Below is a small trained network, with its code and all its weights. Each question gives an input and a class and asks what happens when units are switched off, that is, made to give their printed mean instead of their output.

import numpy as np


def w(rows, s, z=0):
    codes = np.array(rows[::2]) - 128.0
    scale = np.full(codes.shape[1], s)
    scale[-1] = z or s
    return codes * scale


def f(y):
    return np.maximum(y, 0)


def log_softmax(a):
    a = a - a.max(-1, keepdims=True)
    return a - np.log(np.exp(a).sum(-1, keepdims=True))


def net(x, mask):
    res = np.array(x, float).reshape(1, 6) / 4 @ E
    y = f(res @ A[0][:, :-1].T + A[0][:, -1])
    res = res + np.where(mask, y, B[0][:, -1]) @ B[0][:, :-1]
    return log_softmax(res[-1] @ U[:, :-1].T + U[:, -1])


A, B = {}, {}
E = w([
[130,127,127,123,130,128,128],'x0',
[74,109,149,163,175,130,4],'x1',
[42,213,160,125,168,132,192],'x2',
[109,82,199,122,125,247,154],'x3',
[138,136,117,135,140,152,116],'x4',
[126,121,131,114,127,114,133],'x5',
],0.012)
A[0] = w([
[125,183,76,112,125,94,132,23],'neuron 0',
[174,208,109,145,167,43,138,74],'neuron 1',
[214,110,127,98,106,88,207,254],'neuron 2',
[87,144,118,137,151,113,137,45],'neuron 3',
[175,133,106,112,97,110,158,72],'neuron 4',
[165,196,109,134,150,98,131,211],'neuron 5',
[134,161,162,110,124,172,176,113],'neuron 6',
[59,104,133,134,137,157,169,110],'neuron 7',
[160,112,120,171,112,97,168,66],'neuron 8',
[54,121,133,162,144,122,111,88],'neuron 9',
[183,184,66,119,4,145,158,120],'neuron 10',
[34,202,128,124,192,106,142,176],'neuron 11',
[131,111,118,135,113,66,40,126],'neuron 12',
[160,159,135,130,141,72,81,131],'neuron 13',
[122,123,183,156,182,127,112,202],'neuron 14',
[90,165,132,86,120,197,183,96],'neuron 15',
[124,123,88,134,104,111,69,124],'neuron 16',
[115,48,183,142,125,189,126,63],'neuron 17',
[154,118,76,128,165,90,85,121],'neuron 18',
[107,136,147,45,162,144,188,116],'neuron 19',
[65,227,159,106,160,115,114,48],'neuron 20',
],0.011,0.0071)
B[0] = w([
[135,87,192,123,172,211,191,158],'neuron 0',
[200,46,116,96,98,203,120,194],'neuron 1',
[152,141,157,107,104,208,149,250],'neuron 2',
[119,229,42,128,113,40,24,140],'neuron 3',
[183,116,65,98,113,103,101,165],'neuron 4',
[171,178,82,112,115,91,75,195],'neuron 5',
[77,185,157,203,176,84,173,183],'neuron 6',
[92,121,124,191,163,165,160,172],'neuron 7',
[109,143,101,100,88,107,58,150],'neuron 8',
[160,41,143,110,87,171,115,162],'neuron 9',
[176,59,126,82,84,118,96,208],'neuron 10',
[235,88,160,78,171,197,100,226],'neuron 11',
[44,165,149,154,136,82,149,201],'neuron 12',
[93,174,156,150,186,87,153,176],'neuron 13',
[136,194,73,121,77,96,82,189],'neuron 14',
[90,169,149,210,182,114,150,195],'neuron 15',
[78,158,134,115,140,121,160,174],'neuron 16',
[254,106,107,43,12,143,74,195],'neuron 17',
[102,160,129,175,170,68,124,181],'neuron 18',
[76,136,153,149,141,103,137,188],'neuron 19',
[215,124,109,68,103,153,58,182],'neuron 20',
],0.0079,0.014)
U = w([
[149,159,94,82,85,102,69,237],'0',
[160,88,163,100,153,210,143,215],'1',
[8,200,150,212,199,90,190,1],'2',
],0.011,0.00054)

Each question gives the input, the list of numbers given to net, and the class t.
The units are the neurons (one row each of A and B). Each row of codes is followed by its name. A weight is (code - 128) times the scale printed after its matrix; where a second scale follows, it is the last column's (A, B and U).
mask holds one flag per neuron, in row order. A switched-off neuron (its flag False) gives its mean, the last column of its row in B, instead of its output. The means were averaged over made-up inputs and are rounded, as every weight is.
A unit's drop is (log p(t) with every unit on - log p(t) with that unit switched off) / (log p(t) with every unit on - log p(t) with every unit switched off).
The circuit of an input: a set's keep is (log p(t) with only the set's units on - log p(t) with every unit switched off) / (log p(t) with every unit on - log p(t) with every unit switched off). Starting from the 12 units with the biggest drops (on a tie, the unit counted first), units are removed one at a time, each time the one whose removal leaves the highest keep (on an exact tie, the one counted first), for as long as the keep stays at least 0.8.
units of the circuit, in order: the units of the circuit, biggest drop first
most important unit: the unit with the biggest drop
k most important neurons: the k neurons with the biggest drops, biggest first
drop when u is switched off: that unit's drop, to one decimal
input [6,-8,1,-3,3,7], class 1: units of the circuit, in order	(neuron 2)
input [-3,-6,3,-6,4,1], class 1: 3 most important neurons	(neuron 0; neuron 1; neuron 2)
input [-6,6,0,6,7,0], class 0: units of the circuit, in order	(neuron 14; neuron 17)
input [0,2,-7,6,4,-6], class 0: units of the circuit, in order	(neuron 17; neuron 11)
input [-5,-8,1,-3,-8,1], class 1: 2 most important neurons	(neuron 2; neuron 0)
input [-5,-6,5,-8,1,2], class 1: 2 most important neurons	(neuron 0; neuron 1)
input [-7,8,7,-1,-1,-5], class 0: 4 most important neurons	(neuron 14; neuron 3; neuron 20; neuron 2)
input [7,-5,1,8,7,2], class 2: 3 most important neurons	(neuron 6; neuron 15; neuron 11)
input [2,-1,5,-2,8,6], class 1: 2 most important neurons	(neuron 11; neuron 17)
input [-8,-5,6,-7,-4,-8], class 1: 3 most important neurons	(neuron 0; neuron 1; neuron 11)
input [-5,-1,6,-3,-3,-4], class 1: drop when neuron 11 is switched off	0.7
input [8,-4,5,6,3,-5], class 2: drop when neuron 19 is switched off	0.0
input [-1,7,-1,-5,0,6], class 2: drop when neuron 12 is switched off	0.1
input [-3,-3,3,-2,2,-1], class 1: most important unit	neuron 14
